Below is a small trained network, with its code and all its weights. Each question gives an input and a class and asks what happens when units are switched off, that is, made to give their printed mean instead of their output.

import numpy as np


def w(rows, s, z=0):
    codes = np.array(rows[::2]) - 128.0
    scale = np.full(codes.shape[1], s)
    scale[-1] = z or s
    return codes * scale


def f(y):
    return y / 2 * (1 + np.tanh(0.7978845608 * (y + 0.044715 * y**3)))


def log_softmax(a):
    a = a - a.max(-1, keepdims=True)
    return a - np.log(np.exp(a).sum(-1, keepdims=True))


def net(x, mask):
    res = np.array(x, float).reshape(1, 8) / 4 @ E
    y = f(res @ A[0][:, :-1].T + A[0][:, -1])
    res = res + np.where(mask, y, B[0][:, -1]) @ B[0][:, :-1]
    return log_softmax(res[-1] @ U[:, :-1].T + U[:, -1])


A, B = {}, {}
E = w([
[10,51,65],'x0',
[128,128,129],'x1',
[128,127,128],'x2',
[127,128,129],'x3',
[29,219,213],'x4',
[128,128,127],'x5',
[129,128,127],'x6',
[124,20,254],'x7',
],0.0068)
A[0] = w([
[133,108,100,217],'n0',
[122,154,131,86],'n1',
[86,170,205,162],'n2',
[224,96,226,123],'n3',
[200,212,119,223],'n4',
[143,125,136,122],'n5',
[165,173,119,149],'n6',
[79,140,222,9],'n7',
[135,220,205,10],'n8',
[136,129,163,144],'n9',
[100,142,189,114],'n10',
[98,135,81,101],'n11',
[159,116,150,108],'n12',
[172,202,99,156],'n13',
[135,123,115,218],'n14',
[74,144,53,120],'n15',
[79,70,133,12],'n16',
[86,136,61,118],'n17',
[137,164,130,98],'n18',
[182,117,134,78],'n19',
[81,37,168,12],'n20',
[118,170,176,119],'n21',
[9,221,150,120],'n22',
[129,130,124,97],'n23',
[75,160,105,61],'n24',
[193,78,136,127],'n25',
[163,109,59,250],'n26',
[134,110,96,185],'n27',
[88,119,25,159],'n28',
[127,149,141,124],'n29',
[192,204,117,212],'n30',
[83,72,131,20],'n31',
[164,125,128,105],'n32',
[119,133,140,128],'n33',
[157,73,58,172],'n34',
[86,114,127,38],'n35',
[164,92,69,224],'n36',
[125,129,132,84],'n37',
[116,199,199,61],'n38',
[162,94,71,229],'n39',
[132,113,110,210],'n40',
[107,94,137,82],'n41',
[213,95,178,108],'n42',
[161,178,109,136],'n43',
[212,89,131,150],'n44',
[77,35,166,18],'n45',
[150,158,118,124],'n46',
[130,108,107,180],'n47',
],0.014,0.0024)
B[0] = w([
[150,122,146,156],'n0',
[110,126,120,134],'n1',
[81,110,177,209],'n2',
[152,229,173,244],'n3',
[145,60,90,227],'n4',
[133,134,127,132],'n5',
[130,98,104,168],'n6',
[85,109,195,195],'n7',
[75,104,189,207],'n8',
[125,138,147,148],'n9',
[101,120,167,173],'n10',
[121,158,139,155],'n11',
[140,149,126,147],'n12',
[128,74,94,201],'n13',
[140,124,136,145],'n14',
[116,189,155,189],'n15',
[130,90,94,168],'n16',
[122,175,151,176],'n17',
[112,116,120,143],'n18',
[138,148,96,155],'n19',
[139,73,87,208],'n20',
[101,118,156,171],'n21',
[3,161,61,254],'n22',
[127,129,125,124],'n23',
[88,157,101,160],'n24',
[156,163,85,192],'n25',
[165,102,182,199],'n26',
[147,122,148,152],'n27',
[138,185,187,207],'n28',
[115,124,132,136],'n29',
[140,67,94,216],'n30',
[134,90,101,165],'n31',
[140,133,109,142],'n32',
[120,128,131,132],'n33',
[167,102,179,205],'n34',
[114,127,98,139],'n35',
[168,100,168,198],'n36',
[124,130,126,123],'n37',
[85,112,177,198],'n38',
[167,102,167,195],'n39',
[145,123,139,148],'n40',
[126,108,116,145],'n41',
[154,198,116,206],'n42',
[128,91,108,171],'n43',
[158,163,71,202],'n44',
[141,68,86,211],'n45',
[126,107,116,146],'n46',
[144,121,139,147],'n47',
],0.051,0.0089)
U = w([
[177,120,60,133],'0',
[108,190,187,244],'1',
[79,110,86,123],'2',
[81,238,102,9],'3',
[154,254,85,102],'4',
],0.0088,0.0013)

Each question gives the input, the list of numbers given to net, and the class t.
The units are the neurons (one row each of A and B). Each row of codes is followed by its name. A weight is (code - 128) times the scale printed after its matrix; where a second scale follows, it is the last column's (A, B and U).
mask holds one flag per neuron, in row order. A switched-off neuron (its flag False) gives its mean, the last column of its row in B, instead of its output. The means were averaged over made-up inputs and are rounded, as every weight is.
A unit's drop is (log p(t) with every unit on - log p(t) with that unit switched off) / (log p(t) with every unit on - log p(t) with every unit switched off).
The circuit of an input: a set's keep is (log p(t) with only the set's units on - log p(t) with every unit switched off) / (log p(t) with every unit on - log p(t) with every unit switched off). Starting from the 12 units with the biggest drops (on a tie, the unit counted first), units are removed one at a time, each time the one whose removal leaves the highest keep (on an exact tie, the one counted first), for as long as the keep stays at least 0.8.
circuit, biggest first: the units of the circuit, biggest drop first
k most important neurons: the k neurons with the biggest drops, biggest first
drop when u is switched off: that unit's drop, to one decimal
input [0,-5,7,4,0,-6,3,6], class 4: 2 most important neurons	n3; n4
input [-7,-2,6,-7,0,-6,0,8], class 4: circuit, biggest first	n42
input [1,0,1,2,3,5,-6,7], class 2: 2 most important neurons	n45; n20
input [8,6,-8,5,-4,1,1,0], class 1: 3 most important neurons	n28; n15; n4
input [1,-2,-6,1,8,-4,4,1], class 2: 2 most important neurons	n22; n3
input [8,0,4,3,0,8,-4,-2], class 1: 3 most important neurons	n44; n28; n25
input [1,-4,-4,4,3,3,4,-7], class 3: 2 most important neurons	n15; n28
input [-3,-3,5,3,6,-5,2,0], class 2: 2 most important neurons	n22; n3
input [0,-5,0,5,-3,-8,-1,-2], class 0: 2 most important neurons	n3; n8
input [1,-6,7,4,5,6,-8,8], class 2: 4 most important neurons	n45; n20; n28; n16
input [1,-5,7,8,6,-3,2,-4], class 3: drop when n22 is switched off	0.2
input [-3,2,7,4,-2,2,-3,1], class 4: drop when n7 is switched off	0.0
input [-3,-2,-2,-1,-6,-5,-1,0], class 0: drop when n15 is switched off	0.3
input [4,-6,8,-5,7,-1,5,-1], class 3: circuit, biggest first	n22
input [-7,-2,-2,-8,1,-2,-7,-5], class 2: drop when n8 is switched off	0.8
